Table B holds the same points as the rows below and some others, measured another way and shuffled. Each row below is followed by which row of B it is.
B (72 x 24):
[[ 193 -294   24 -216  104  -21  299   66  -85  141   48  342   35   17
    37  -96 -159   18   51    9  285  -37 -327 -429]
 [ 105 -109  151 -102  243  201  170  105 -113  225   31  108   91  231
  -119  -75  -90  130   56  -31 -119 -144 -119 -198]
 [ 194   65   20  -13  129 -155    5  124  -66    3   88  310  -70  -32
   185 -107   32   93  -65  -15  402  -52 -143   46]
 [ 105 -714  174  -95 -147  206  586 -579  -18    9  -59  -66  169 -126
  -126  -29   44   32  -69 -461   74  571 -142 -462]
 [ 150 -104   94 -295  149 -218 -196  198 -225  129  137  104 -285 -140
   210  -65 -295   89  192 -271  384  -66 -288 -115]
 [  70   87 -207   93   -9  -75  218   41  125 -126   43 -117 -208 -226
  -214   13  -30 -278   63  -71 -185 -101   57  206]
 [  55   41  -37   20   91   -5  206   51  123   60   76   26  -89  -37
   -88  -30  -85  -30   70  -74 -123  -68  -96  121]
 [ 260 -263 -362 -121  203 -197  375  397 -147  247  149  112 -155 -163
  -173  103 -617 -210  369  100 -153   23  143 -533]
 [ 131 -267  170  -12  225  246  206  -74 -216  223    5  -30  146  176
  -139   -4  -82  169   23 -176 -148  161  135 -250]
 [ 123 -225   91  -43   21  -68   33 -134 -114    1   74 -167 -176 -179
    21  -35  -29   42   61 -420   88  227  -22  -30]
 [ 126  262 -201  258  102   -7  420  120  275  -50   38  392  123   65
   -94  -70  144  -78 -174  336  -14 -170    0  211]
 [  65   87    3   55   64 -127  -21   -4   38  -20  102  -82 -204 -166
    45  -15  -44   19   47 -250   44   62    0  285]
 [ 144 -120  158   75   89   85   90 -195 -126  -13    2   71   80   10
    37  -57  167  139 -167 -213  211  212   90   35]
 [  84  186 -245  -59    0 -200   -3  193   17 -194   45  -17 -348 -323
  -118   -9 -136 -380  106  -20   84 -336  -63  227]
 [ 173  143 -108  108   23 -277   39   93  110 -146  117  163 -202 -196
   154 -125  146  -44  -66  -86  290  -34 -118  243]
 [  65   34  147   -6  178  245  124  -57 -115   51  -63  213  170  164
  -104  -26   40   69 -148   54  104 -142   -8   51]
 [-219  758  347  165  491  261   81  237  538  545  175  625  354  657
   212   -8 -182  714  -69  352 -208 -307 -401  799]
 [  49   92 -321  256 -179 -126  369 -166  306 -320   12 -162 -205 -403
  -236   23  133 -399  -60 -107 -166   64  137  379]
 [-209  558  355  -60  362  117 -373  157  123  366  151   45  -90  232
   147   88 -359  439  148 -164 -129 -232 -194  769]
 [ 139 -254    4  -81   88   69  229    5 -127   65   25 -103  -61  -43
  -179  -35  -91  -81  102 -181 -135    6   -5 -248]
 [ 119  -56   -6   70  177  123  377   92   93  151   61  118   98  166
  -162  -75   -1   53   25   53 -244  -70  -55 -114]
 [ 112 -175  151   46  160   92  238  -49   21  208   89  -13   50  124
   -28  -65   -6  232   42 -223 -152  187  -45  -88]
 [ 159 -304  154 -419  113  -83 -185   83 -417   85   39   16 -249 -147
    79  -54 -302  -28  184 -328  398 -110 -275 -339]
 [  82   -1   93  -73  147   45   54   32  -68   81   41  145  -17   34
    16  -35  -93   74    8  -74  129  -69 -116   33]
 [   3  225  174  -28  339   66   51  255  137  369  156  228   43  288
    77  -38 -229  343  123   30 -147 -172 -232  198]
 [   1 -273  554  -11  148  360   -9 -351 -113  196    9 -334   88  263
   -34 -136  284  441  -60 -614 -218  252 -106   54]
 [ -87 -493 -194 -363 -526  113  516 -738    1 -530 -279  -47 -120 -747
  -380  160 -222 -802 -102 -267  423   84 -251 -123]
 [   8   81  196   69   91  363   28 -280 -190 -121 -159   -1  168   86
  -216    8  215  -46 -262  -76   49 -118  182  272]
 [ 117   48   57  -25  179   94  120   77  -84   61    6  244   63  113
   -37  -60   -9   36  -67   77  129 -174  -68    0]
 [ 133   63   37  205  212   83  471  129  296  215  114  327  199  309
   -19 -160  159  242  -74  172 -206  -51 -180    6]
 [  74 -159  335 -341  233  243 -230   -3 -482  147  -65   38   -7  131
   -40  -30 -177  101   38 -211  256 -228 -127 -184]
 [ 143  -79  -42 -108  -48 -186  -67  -76 -170 -189   16   35 -250 -354
    80  -19  -52 -179  -20 -256  453   38  -51   74]
 [  89   87    9   78  145   89  219   36   62   63   31  185   76   88
   -92  -42   11   40  -64   68  -24  -99  -21  106]
 [  61 -119  143   67  200  279  361  -26   54  221   18   14  173  268
  -207  -67   33  166    5  -55 -357    5  -28  -99]
 [ 132 -161    0  123   95  -42  334   -9  154  136  136  -63  -38    2
   -39  -78   24  129   78 -224 -224  223  -26  -48]
 [  72  440 -365   92   16 -252  120  286  236 -219   64  226 -262 -272
   -91   -7  -81 -386   16  255   87 -440  -72  435]
 [ 376 -270 -390  -38  170 -373  385  376 -144  206  202  413  -90 -207
   100   60 -534  -74  225  169  285  244  139 -580]
 [  94  172 -200 -187  115 -184   22  377    3   -8   96  125 -310 -170
   -90  -39 -284 -279  216  102   46 -480 -244   51]
 [  47 -119  149   19   52   74   20 -199  -99    6   23 -201  -88  -99
   -50   -2   20   67    4 -394  -23  188   77  144]
 [ 165 -204  211 -101  235   92  103   48 -180  234   58  159   72  185
    53  -99  -52  256   25 -144  113   43 -132 -249]
 [ 270 -398 -229   41  110 -234  278  115 -156  183  187 -206 -218 -269
   -74   94 -406  -42  306 -310 -172  465  317 -398]
 [  18    6  -61  206  -40   12  215 -183  166 -109   49 -330 -158 -206
  -194   18   94 -117   20 -323 -321  170  170  328]
 [  51  -99  396  -82  203  374  -14 -157 -233   94  -73   20  165  282
   -89 -118  202  214 -150 -192   43 -120  -83   -1]
 [ 156  -64  -43  -92  199   68  154  169 -186  111   20  174    9   43
  -124   -4 -195  -56   60   75   39 -164   19 -187]
 [  79   47   30    5  111   49   46    2  -79  -25    9   54  -47  -29
   -72  -23    3  -38  -39  -76   68 -102   17  128]
 [  33   86  -19  -70  132   95  128  104    5   32   10   39  -76    1
  -180  -13 -113 -124   67   22 -104 -280 -104   86]
 [  75 -116  112   97  100  173  173 -183  -68   39  -11  -99   59   23
  -131   -6   64   73  -58 -227 -119  163  146   60]
 [  -7   47  217  -31  160  354   82 -178 -128   40 -105  137  191  173
  -157   10   36   67 -167  -11   51 -144   -1  147]
 [  74  225  106 -179  291 -114 -171  337  -62  232  142  320 -133   86
   190  -40 -305  188  141   21  249 -285 -287  144]
 [ 145  175 -183  -33  164  -83  204  312   55   16   50  346  -55    6
   -86  -66 -126 -177   36  288   82 -398 -155    6]
 [  63  303 -212  210  101   -2  354  146  279  -55   40  249   24   11
  -162  -33   48 -154  -77  278 -144 -258    2  296]
 [ 146 -178    4  -25   48  129  424 -134   -3   -4  -49  409  222   49
   -56  -61   41  -25 -179  133  270   21 -129 -207]
 [ -30 -855   55 -515 -385  278  441 -689 -254 -285 -251 -402 -141 -526
  -475   86 -219 -612   92 -586   84  157 -277 -547]
 [ 131  -38  -15  254   49  -71  312 -111  203   37  127   -4   -5  -53
    32  -54  127  146  -52 -209 -100  330   69  156]
 [ 105  -32  -11   41   34   81  214 -118  -27  -88  -34  140   44  -72
   -91  -27   62  -95 -127  -17  145   -8   11   63]
 [  21  251  227 -125  333   13 -144  230  -34  328  133  375   25  215
   221   -1 -323  366   72   24  223 -163 -242  218]
 [ 162  -32 -120  -41  223  115  254  197 -175  113  -16  243   89   77
  -213   42 -240 -129   39  226  -24 -199  124 -220]
 [ 161  -61   61 -222  232 -173  -54  310 -124  230  173  154 -198    2
   142  -85 -288  136  225 -129  171 -127 -281 -166]
 [ -10  -19   51  -75  -68   67 -188 -229 -225 -257  -83 -450 -307 -338
  -241   42   25 -307   14 -454  -19  -75  158  318]
 [ 237 -707 -131 -317 -143  -21  115 -217 -571 -227 -109 -461 -329 -521
  -352   56 -221 -535  190 -507  112  168  219 -622]
 [ 130 -112 -106   35  113  -41  272  123   44  109  111  -68 -115  -56
  -145  -20 -139  -54  152 -110 -233   25   14 -102]
 [  61  215  -83   31   84   50  117   51    4 -123  -46  237    1  -40
  -118  -20   18 -174 -118  166  150 -281  -16  232]
 [ 151  -42   -8 -270  194  -74  -49  291 -232  109   53  164 -177  -37
   -18  -48 -279  -88  170    6  191 -331 -207 -193]
 [  16  280   37   98  105  281  136 -128  -53 -155 -158  357  233  103
  -173   18  142 -122 -322  271  221 -302   96  337]
 [ 199  -10 -118   24   72 -270   98  136   23    5  140  178 -180 -184
   149  -60  -83    2   45  -91  261   90  -73   11]
 [ -25  226 -150   29 -110 -155  -10  -95  141 -267   17  -79 -294 -400
   -64   51  -63 -304   -8 -174  125 -101  -30  520]
 [ -41 -103  414  -19  265  368   58 -148  -77  338   35 -181  137  317
  -110   -2  -60  396   49 -351 -350  131  -10   80]
 [ 114   33   29  -65  115  -48   39   59  -73   16   50  197  -63  -44
    54  -54  -69    6  -11  -46  251  -93 -122   52]
 [ 104  104  -49 -139  188  125   62  171 -217    5  -59  298   38   26
  -163   16 -190 -192  -22  232  181 -403  -15  -49]
 [  86  245 -209  145   77   68  290   67   99 -132  -53  288   65  -44
  -212   15   25 -251 -144  304   32 -262  112  226]
 [ 120  -34  184  -81  253  160  142  126  -74  203   36  255  120  275
   -11 -123    1  203  -22   42   39 -189 -221 -133]
 [  10 -114  362 -157  203  322 -137 -163 -337  136  -64 -118   51  153
  -105    4  -62  179  -21 -314   14  -27   20   28]]
Rows of B count from 0, top down.

[-313 -150  154 -405 -226  386 -334  -80    3   68  -59 -226   67  177
 -193  134 -224 -119 -255   36 -174  444   -3  108   30   12  110  512
 -176   28   74] | 17
[ 420   -4  315  575  163 -182  161  238  440  197 -505  231 -352   59
  349 -168    5  292  220   86   78 -309 -122  334  230    6  111 -180
  319  174 -170] | 57
[ 127   44 -163 -172  127   81  120   12  -79   37  388 -102   61   81
 -163   28 -118  -48  159  -89   15  -26  -51   43 -263 -131 -222 -265
 -202  -59   16] | 46
[-273  104 -153 -101   68    1 -185 -346  -65  118  501 -213  139 -129
  -32 -500  -80 -342 -271    2  -82  212 -195  -18   36   41 -158  441
  -83 -130   57] | 51
[ 456   98  341  231   94  104  -14  232  341   78 -167  -52 -140  142
  269   34 -151  -13  130   24  -23 -151 -168  325   66 -113   23 -138
   28   15  -25] | 6
[ 164 -123  167  429  102 -178  214  206  389  200 -497  260 -230  131
  126 -240   86  377  254   64   96 -285  -68  145  160  125   91  -75
  313  210 -289] | 4
[ -41   74  135 -221 -153  240 -414 -127    3   16  155 -139   41  -87
   25  108 -194 -172 -315   91 -120  376  -63  183  189  -58   58  491
  -31   -7  225] | 50
[-192  -80 -137 -411 -255  302 -161 -183  -99  -83   54 -138   45  146
 -325  270 -112   48  -95  -66 -176  280   44  -74  -93  -45   43  197
 -151  -38  122] | 41
[ 544  299   45  209   90   49   10  -47   95  -42  244  -61 -172  -94
  272   15 -143 -163   31  -84  -78 -129 -141  230  -11 -293  -89 -286
  -20 -106  252] | 33
[  53  251 -447 -102 -176   89  -11 -423 -114 -218  485  -29   72 -143
 -141 -169   37 -137  -84 -194 -171  -23  -51 -268  -58 -134 -123   56
    4 -163  279] | 8
[ -35   84  -14 -224 -154  225 -252  -36   68  -53  261  -62  211  -17
  -95  -37  -75 -129 -130   21  -45  169  -60  -21   87   12  -37  399
    0    8  100] | 61
[ 302   -1  225  393   56  -93   61  208  342  140 -341  251 -216   -8
  235 -132    8  255  124   87   92 -185  -48  242  243   11   97    7
  311  202  -89] | 48
[ -41 -198  -18 -211  157    1   87  189   26  158  -20  -68   40  229
 -283  232  -76  286  252   88   98   35  -55  111 -185   95 -112 -161
 -122   40 -267] | 11
[ -19  -30 -245 -156  155 -145   44  -61 -133   92  262   10   26  -57
 -244  143  -11  248  112   84   99   70  -53   37  -89   47 -174 -103
  -28  -10  -79] | 23
[ 325  -25   19  -43  103 -212 -120  158   12   60 -184  158 -151 -109
 -105  733   17  659  162  286  164   82  -49  286  186   79   24 -161
  211   91  -77] | 37
[ 192   52 -251  -66  123 -158   59 -125 -159   25  207   33 -141 -114
 -156  319  -22  290  118   46   39   33  -37  100  -72  -87 -122 -300
    1  -44   61] | 19
[ 338  214 -270  131 -213  166  191  -63  113 -229  216  234  -12  -38
  -10 -198   48  -15  152 -261  -69 -285   90 -201  -52 -234  -53 -184
  140   61  247] | 71
[ 517  222  422  453   74   79 -122  112  228  155  -33  105 -358 -196
  581 -206 -251 -253 -167   28  -27   10  -40  535  269 -334   76   36
  141  156  324] | 16
[ 583  272  289  457   26   96  -14  141  248   54   55  192 -260 -187
  514 -270 -166 -228  -48  -56    6 -145   -2  378  206 -347   20  -68
  184  163  326] | 56
[ 514  104  402  429   53   86   31  186  349  116 -328   67 -362   58
  425  -59 -173  -23   63   -9  -52 -151  -81  423  147 -221  120 -171
  119  101  101] | 60
[-188   -9 -148 -169  -60   31 -113 -137   68   10  152  -60  180   44
 -205 -129   28   54  -32   34  -35   80 -129 -120   40  166  -57  319
   34  -38 -104] | 67
[ 259   77  597  146  240  210 -209  306  328  282   95 -252   -5  119
  405 -294 -345 -447  -89  102   15   75 -241  539   76 -114  -64  197
 -159   28  -25] | 10
[ 244  113 -109  165  264 -175  176   12  124   94  236  -47   -5   28
   24 -196    6   57  222   -4   63 -239 -220   65  -98   12 -202 -267
   -4  -97 -143] | 39
[ -19    3   20 -238 -258  246 -265 -107   42  -76  -69  -48    0   42
 -129  282  -93   84 -147   27 -137  251    4   43  124  -17  123  317
   29    9  150] | 5
[ 310  236  -30   77 -130  110 -138   -3  121 -114  239  156   53 -183
  115  -58  -24  -53  -56  -16    7  -38  -19   45  184 -125  -25  168
  184   77  237] | 68
[ -56  -12 -231 -280   -2   36  -46  -62 -101   -4  284  -23  128   -1
 -291  150  -30  140   50   25   32  116  -18  -49  -83   31 -130   39
  -56  -12   -3] | 44
[ 105   -8  277  246   49  133   29   79  197  211  -95   28 -215   53
  261 -382 -197 -205  -54  -45  -43   16   -6  297   56 -168   27   84
    9  148   75] | 26
[ 481  100   73  214 -254  188   67  181  269 -156 -302  329 -190   31
  113  198   -3  255  168  -99  -32 -210  132   71  144 -197  150 -144
  274  203  187] | 18
[ 281  190  -19  249  -71 -121 -142 -255   45  -11  -88  125 -325 -256
  212   99  -17  166 -157   60  -97   60  -67  187  301 -107  116   78
  260    6  252] | 7
[ 164 -142   93 -198   85  -22  -86  287   50   96 -158   59   -9   89
 -207  604  -64  490  202  224  150  107  -16  244   40   90  -10  -91
   46  119 -163] | 13
[-236 -187    1 -421 -186  256 -190   73   69    0  -86  -81  195  232
 -366  272  -58  192   14   68  -45  226    4  -51  -21  154   45  332
  -63   56 -126] | 65
[  11  166 -344 -397 -194  343  -46  -87 -106 -219  677  -52  365    0
 -293  -96  -68 -265    7 -199  -58   32   41 -266 -212 -152 -222  112
 -167  -46  230] | 27
